Here is a tiny trained network, its code and every weight. The questions are about switching its units off for an input and a target symbol, where a switched-off unit gives its printed mean instead of its output.

import numpy as np


def w(rows, s, z=0):
    codes = np.array(rows[::2]) - 128.0
    scale = np.full(codes.shape[1], s)
    scale[-1] = z or s
    return codes * scale


def norm(h):
    return h / np.sqrt((h * h).mean(-1, keepdims=True) + 1e-5)


def f(y):
    return np.maximum(y, 0)


def softmax(a):
    e = np.exp(a - a.max(-1, keepdims=True))
    return e / e.sum(-1, keepdims=True)


def log_softmax(a):
    a = a - a.max(-1, keepdims=True)
    return a - np.log(np.exp(a).sum(-1, keepdims=True))


def net(x, mask):
    ids = ['αβδεζηλμξτψ'.index(c) for c in x.split()]
    T = len(ids)
    res = E[ids] + P[:T]
    q, k, v = (norm(res) @ M[0].T for M in (Q, K, V))
    z = softmax(np.where(np.tri(T) > 0, q @ k.T / 2**0.5, -1e9)) @ v
    res = res + np.where(mask[0], z, O[0][:, -1]) @ O[0][:, :-1]
    y = f(norm(res) @ A[0][:, :-1].T + A[0][:, -1])
    res = res + np.where(mask[1:17], y, B[0][:, -1]) @ B[0][:, :-1]
    return log_softmax(norm(res)[-1] @ U[:, :-1].T + U[:, -1])


Q, K, V, O, A, B = {}, {}, {}, {}, {}, {}
E = w([
[118,142,48],'α',
[8,224,150],'β',
[95,109,200],'δ',
[118,141,55],'ε',
[92,113,205],'ζ',
[97,109,196],'η',
[146,42,3],'λ',
[122,144,46],'μ',
[112,175,163],'ξ',
[185,17,64],'τ',
[215,86,176],'ψ',
],0.015)
P = w([
[127,121,182],'0',
[40,53,157],'1',
[152,170,108],'2',
[48,47,163],'3',
[160,172,107],'4',
[36,26,138],'5',
[158,180,108],'6',
[38,46,132],'7',
[162,176,104],'8',
[29,65,128],'9',
[160,177,95],'10',
[48,31,170],'11',
[168,181,85],'12',
[7,61,106],'13',
],0.011)
Q[0] = w([
[119,122,106],'h1',
[1,5,44],'h1',
],0.0052)
K[0] = w([
[255,75,185],'h1',
[141,91,129],'h1',
],0.0081)
V[0] = w([
[85,3,10],'h1',
[240,64,150],'h1',
],0.0061)
O[0] = w([
[149,82,64,248],'h1',
[214,1,208,67],'h1',
],0.0095,0.0017)
A[0] = w([
[138,139,158,104],'n1',
[113,192,183,156],'n2',
[134,130,91,62],'n3',
[186,137,136,77],'n4',
[30,94,90,175],'n5',
[138,81,101,110],'n6',
[146,126,102,117],'n7',
[143,84,118,128],'n8',
[126,98,91,152],'n9',
[86,152,143,86],'n10',
[121,83,137,159],'n11',
[234,152,158,2],'n12',
[6,64,106,75],'n13',
[199,158,106,167],'n14',
[136,180,142,92],'n15',
[134,191,145,81],'n16',
],0.017,0.0086)
B[0] = w([
[140,137,125,135],'n1',
[146,105,98,187],'n2',
[134,115,126,135],'n3',
[131,85,163,136],'n4',
[97,66,162,246],'n5',
[107,124,133,160],'n6',
[144,122,133,143],'n7',
[119,147,106,160],'n8',
[117,131,155,174],'n9',
[131,119,164,154],'n10',
[99,136,117,176],'n11',
[159,148,181,140],'n12',
[113,8,206,222],'n13',
[161,157,139,164],'n14',
[134,184,96,145],'n15',
[146,173,114,149],'n16',
],0.016,0.012)
U = w([
[58,95,119,83],'α',
[4,174,104,216],'β',
[106,118,177,50],'δ',
[71,102,125,77],'ε',
[86,121,176,94],'ζ',
[113,108,165,53],'η',
[127,64,63,127],'λ',
[91,108,140,72],'μ',
[94,164,142,253],'ξ',
[184,60,96,107],'τ',
[207,126,196,190],'ψ',
],0.014,0.0058)

Each question gives the input, a string of symbols that net reads in full, and the target symbol t.
The units are the heads (2 rows each of Q, K, V and O) and the neurons (one row each of A and B). Each row of codes is followed by its name. A weight is (code - 128) times the scale printed after its matrix; where a second scale follows, it is the last column's (O, A, B and U).
mask holds one flag per unit, heads first, then neurons. A switched-off unit (its flag False) gives its mean, the last column of its rows in O or B, instead of its output. The means were averaged over made-up inputs and are rounded, as every weight is.
A unit's drop is (log p(t) with every unit on - log p(t) with that unit switched off) / (log p(t) with every unit on - log p(t) with every unit switched off).
The circuit of an input: a set's keep is (log p(t) with only the set's units on - log p(t) with every unit switched off) / (log p(t) with every unit on - log p(t) with every unit switched off). Starting from the 12 units with the biggest drops (on a tie, the unit counted first), units are removed one at a time, each time the one whose removal leaves the highest keep (on an exact tie, the one counted first), for as long as the keep stays at least 0.8.
circuit, biggest first: the units of the circuit, biggest drop first
most important unit: the unit with the biggest drop
k most important neurons: the k neurons with the biggest drops, biggest first
input β ε ε δ α, target β: circuit, biggest first	[n13]
input ψ ψ α, target ψ: circuit, biggest first	[h1; n14; n13]
input τ μ μ λ ψ τ τ λ ξ λ ζ, target λ: 4 most important neurons	[n2; n13; n5; n14]
input β α α, target β: circuit, biggest first	[n13; n2]
input ψ ψ ψ μ ζ ψ δ, target ψ: circuit, biggest first	[n5; n13; h1; n2]
input ψ ξ ξ ε ξ μ δ, target ξ: circuit, biggest first	[n13; n5]
input η ξ ζ ξ η, target ξ: circuit, biggest first	[n13; n5]
input ζ ε β ψ ξ δ μ, target ξ: 3 most important neurons	[n13; n14; n2]
input α ψ ξ β δ α β μ μ ε η, target β: 3 most important neurons	[n13; n14; n15]
input τ ε λ ζ τ μ δ, target τ: circuit, biggest first	[n5; n13; n2]
input ζ ξ ζ, target ξ: circuit, biggest first	[n13; n5; n15]
input λ β η ψ ε, target ψ: 3 most important neurons	[n14; n11; n2]
input μ λ β ε δ, target β: circuit, biggest first	[h1; n13]
input ε ε μ, target β: most important unit	n13
input λ τ μ, target τ: circuit, biggest first	[h1; n14; n13]
input μ δ β ψ α ξ α ξ ξ β ξ μ δ, target ξ: 3 most important neurons	[n13; n5; n16]
input η ψ ξ, target ξ: 2 most important neurons	[n13; n15]
input τ ψ η δ ε ζ ε δ μ, target ψ: 2 most important neurons	[n14; n11]
input β ψ μ ξ η, target ξ: 2 most important neurons	[n13; n15]
input ψ τ ζ ψ α μ τ μ δ, target τ: most important unit	n2
input ε β δ, target β: circuit, biggest first	[h1; n13; n15]
input ψ ψ ξ ξ ζ ψ ζ, target ψ: 2 most important neurons	[n2; n11]
input ξ τ δ τ λ ψ η, target ψ: 2 most important neurons	[n5; n13]
input ε ε τ ξ β β ψ β ζ, target β: 2 most important neurons	[n13; n14]
input ξ δ δ α μ, target ξ: 2 most important neurons	[n13; n14]
input λ β ε ξ ζ, target ξ: 4 most important neurons	[n13; n5; n15; n16]
input δ ψ α, target ψ: most important unit	n14
